[[ -9  17]
 [-33  57]
 [ 58 -61]
 [ 10 -10]]
|
[-9 57]

[[ 22 -27   0  37  24]
 [ 31 -16  42   9  12]
 [-62  48  -2 -26  -2]
 [-20 -23  44   5 -54]]
|
[ 22 -16  -2   5]

[[  2   9 -32  19]
 [ -2  11 -38  14]
 [ -4 -17  44  -9]
 [-13 -28  55   4]
 [ -8 -27  66   3]]
|
[ 2 11 44  4]

[[ 15 -59 -31 -26 -26]
 [ 14 -55 -28 -25 -24]
 [ 15 -57 -25 -25 -28]
 [ 19 -54 -24 -22 -25]
 [ 36 -37  -1  -2 -13]]
|
[ 15 -55 -25 -22 -13]

[[-10   2  23 -36   2]
 [ 24  -2   3 -11   5]
 [-24  -4  62  -8  -7]]
|
[-10  -2  62]

[[-23 -52 -45]
 [-51 -33 -28]]
|
[-23 -33]

[[ 28 -35  40  17]
 [-33  27  63 -33]]
|
[28 27]

[[-37 -66]
 [-48  -3]
 [ 10  62]
 [-39 -65]]
|
[-37  -3]
---
[[  2  46  40  62  55  24]
 [-29 -58 -35 -60 -42  17]
 [-21 -43 -34 -50 -37  -5]
 [-19 -55 -38 -54 -47 -24]
 [-21 -14 -34 -13 -10  15]
 [-32 -39 -39 -24 -18  -4]
 [  9  40  39  52  61  18]
 [ 59  25  16  17  17  -8]]
|
[[ 59  25  16  17  17  -8]
 [  9  40  39  52  61  18]
 [-32 -39 -39 -24 -18  -4]
 [-21 -14 -34 -13 -10  15]
 [-19 -55 -38 -54 -47 -24]
 [-21 -43 -34 -50 -37  -5]
 [-29 -58 -35 -60 -42  17]
 [  2  46  40  62  55  24]]

[[-1  0  0  1  1  2 26 51 52 52 53 52 52 54]
 [-1  0  0  0  0  0  0  0  0  0  0  8 40 52]
 [ 1  0  1  8 41 52 52 53 52 52 53 52 53 52]
 [ 0  2  2 23 49 53 53 52 52 53 54 52 52 52]
 [ 0  0  0 -1  0  0  1  2 24 49 53 53 53 53]]
|
[[ 0  0  0 -1  0  0  1  2 24 49 53 53 53 53]
 [ 0  2  2 23 49 53 53 52 52 53 54 52 52 52]
 [ 1  0  1  8 41 52 52 53 52 52 53 52 53 52]
 [-1  0  0  0  0  0  0  0  0  0  0  8 40 52]
 [-1  0  0  1  1  2 26 51 52 52 53 52 52 54]]

[[ 23 -33]
 [-51  16]
 [ 10  37]
 [ 15  42]]
|
[[ 15  42]
 [ 10  37]
 [-51  16]
 [ 23 -33]]

[[-51 -52 -52 -51 -49]
 [ -1   0   0   0   1]
 [  2   4   1   1  -3]
 [ -1   0   0  -1  -2]
 [  0  -1  -2  -3  -6]
 [-56 -52 -51 -53 -45]
 [ 48  47  49  48  49]
 [ -1   1   2   1   2]]
|
[[ -1   1   2   1   2]
 [ 48  47  49  48  49]
 [-56 -52 -51 -53 -45]
 [  0  -1  -2  -3  -6]
 [ -1   0   0  -1  -2]
 [  2   4   1   1  -3]
 [ -1   0   0   0   1]
 [-51 -52 -52 -51 -49]]

[[  4 -15  10  10  13 -26   9   6 -15   9 -18]
 [ -3 -13  23  18  26 -16  16  25  -6  50 -12]
 [ -3 -11  28  16  32 -12  18  19 -10  54 -10]]
|
[[ -3 -11  28  16  32 -12  18  19 -10  54 -10]
 [ -3 -13  23  18  26 -16  16  25  -6  50 -12]
 [  4 -15  10  10  13 -26   9   6 -15   9 -18]]

[[ -4 -13 -24 -39  16 -10  15 -23 -38  11 -36  24 -24 -23 -23]
 [-20   9   1 -61  42   7  -6   1 -59  -2 -59  -7   1   1   1]
 [ 23  10 -69  -7  -2   9 -31 -67  -7  29  -7 -30 -68 -67 -67]
 [ 43  62 -11   4  11  50 -30 -11   3  33   3 -41 -11 -11 -11]
 [-38 -51  17 -15   0 -43  33  17 -15 -40 -15  46  17  16  16]
 [ 17 -15  -8  50 -42 -12  11  -8  51   6  50  15  -8  -8  -8]]
|
[[ 17 -15  -8  50 -42 -12  11  -8  51   6  50  15  -8  -8  -8]
 [-38 -51  17 -15   0 -43  33  17 -15 -40 -15  46  17  16  16]
 [ 43  62 -11   4  11  50 -30 -11   3  33   3 -41 -11 -11 -11]
 [ 23  10 -69  -7  -2   9 -31 -67  -7  29  -7 -30 -68 -67 -67]
 [-20   9   1 -61  42   7  -6   1 -59  -2 -59  -7   1   1   1]
 [ -4 -13 -24 -39  16 -10  15 -23 -38  11 -36  24 -24 -23 -23]]

[[ 13  17   4  -5 -17  19   7  -3 -19 -16   0  19 -32 -17 -10  -5]
 [ 33  39  20   0 -19  51  27   7 -23 -17  14  47 -41 -20  -9  -3]
 [ 13 -60 -25   4 -55 -20 -22 -14 -51   0 -26 -26   3 -58 -54  19]
 [ 41 -21   0  26 -25  12   4   9 -23  24  -1   6  31 -27 -25  44]
 [-30  36   8 -22  26   2   5  -4  24 -23   7   8 -33  28  28 -39]]
|
[[-30  36   8 -22  26   2   5  -4  24 -23   7   8 -33  28  28 -39]
 [ 41 -21   0  26 -25  12   4   9 -23  24  -1   6  31 -27 -25  44]
 [ 13 -60 -25   4 -55 -20 -22 -14 -51   0 -26 -26   3 -58 -54  19]
 [ 33  39  20   0 -19  51  27   7 -23 -17  14  47 -41 -20  -9  -3]
 [ 13  17   4  -5 -17  19   7  -3 -19 -16   0  19 -32 -17 -10  -5]]
---
[[-43 -15   4 -60]
 [-38  -7  61 -23]
 [ 14 -10  68  21]
 [-50  37  34   7]
 [ 30 -42  62   0]]
|
[[-43 -15]
 [-38  -7]]

[[  6  -2  30  18  15]
 [ -7 -66  -9  66  26]
 [ 19  10  -8   1 -12]
 [ 11   3   7   9   2]
 [  0  -1 -14 -40  18]]
|
[[  6  -2]
 [ -7 -66]]

[[ 60  -7  58]
 [-20 -15  61]
 [  0 -19  20]
 [ 17  53  22]]
|
[[ 60  -7]
 [-20 -15]]

[[-39  27  -5  67 -11]
 [-31  39 -30  24 -34]]
|
[[-39  27]
 [-31  39]]

[[ 51  50  -1]
 [  4   1  29]
 [  0   2  -1]
 [  0  -4 -25]]
|
[[51 50]
 [ 4  1]]

[[ 17  17]
 [ 58  58]
 [-17 -17]
 [ -7  -7]
 [ 45  45]]
|
[[17 17]
 [58 58]]

[[ -6  27 -14  -9]
 [ 13  40  -4  19]
 [ -2  45   3 -63]]
|
[[-6 27]
 [13 40]]

[[32 61  4  5]
 [33 67  3  6]
 [-1  1 46 45]
 [-2  0 44 45]]
|
[[32 61]
 [33 67]]

[[-54 -11]
 [-50  -7]
 [-46  -5]]
|
[[-54 -11]
 [-50  -7]]
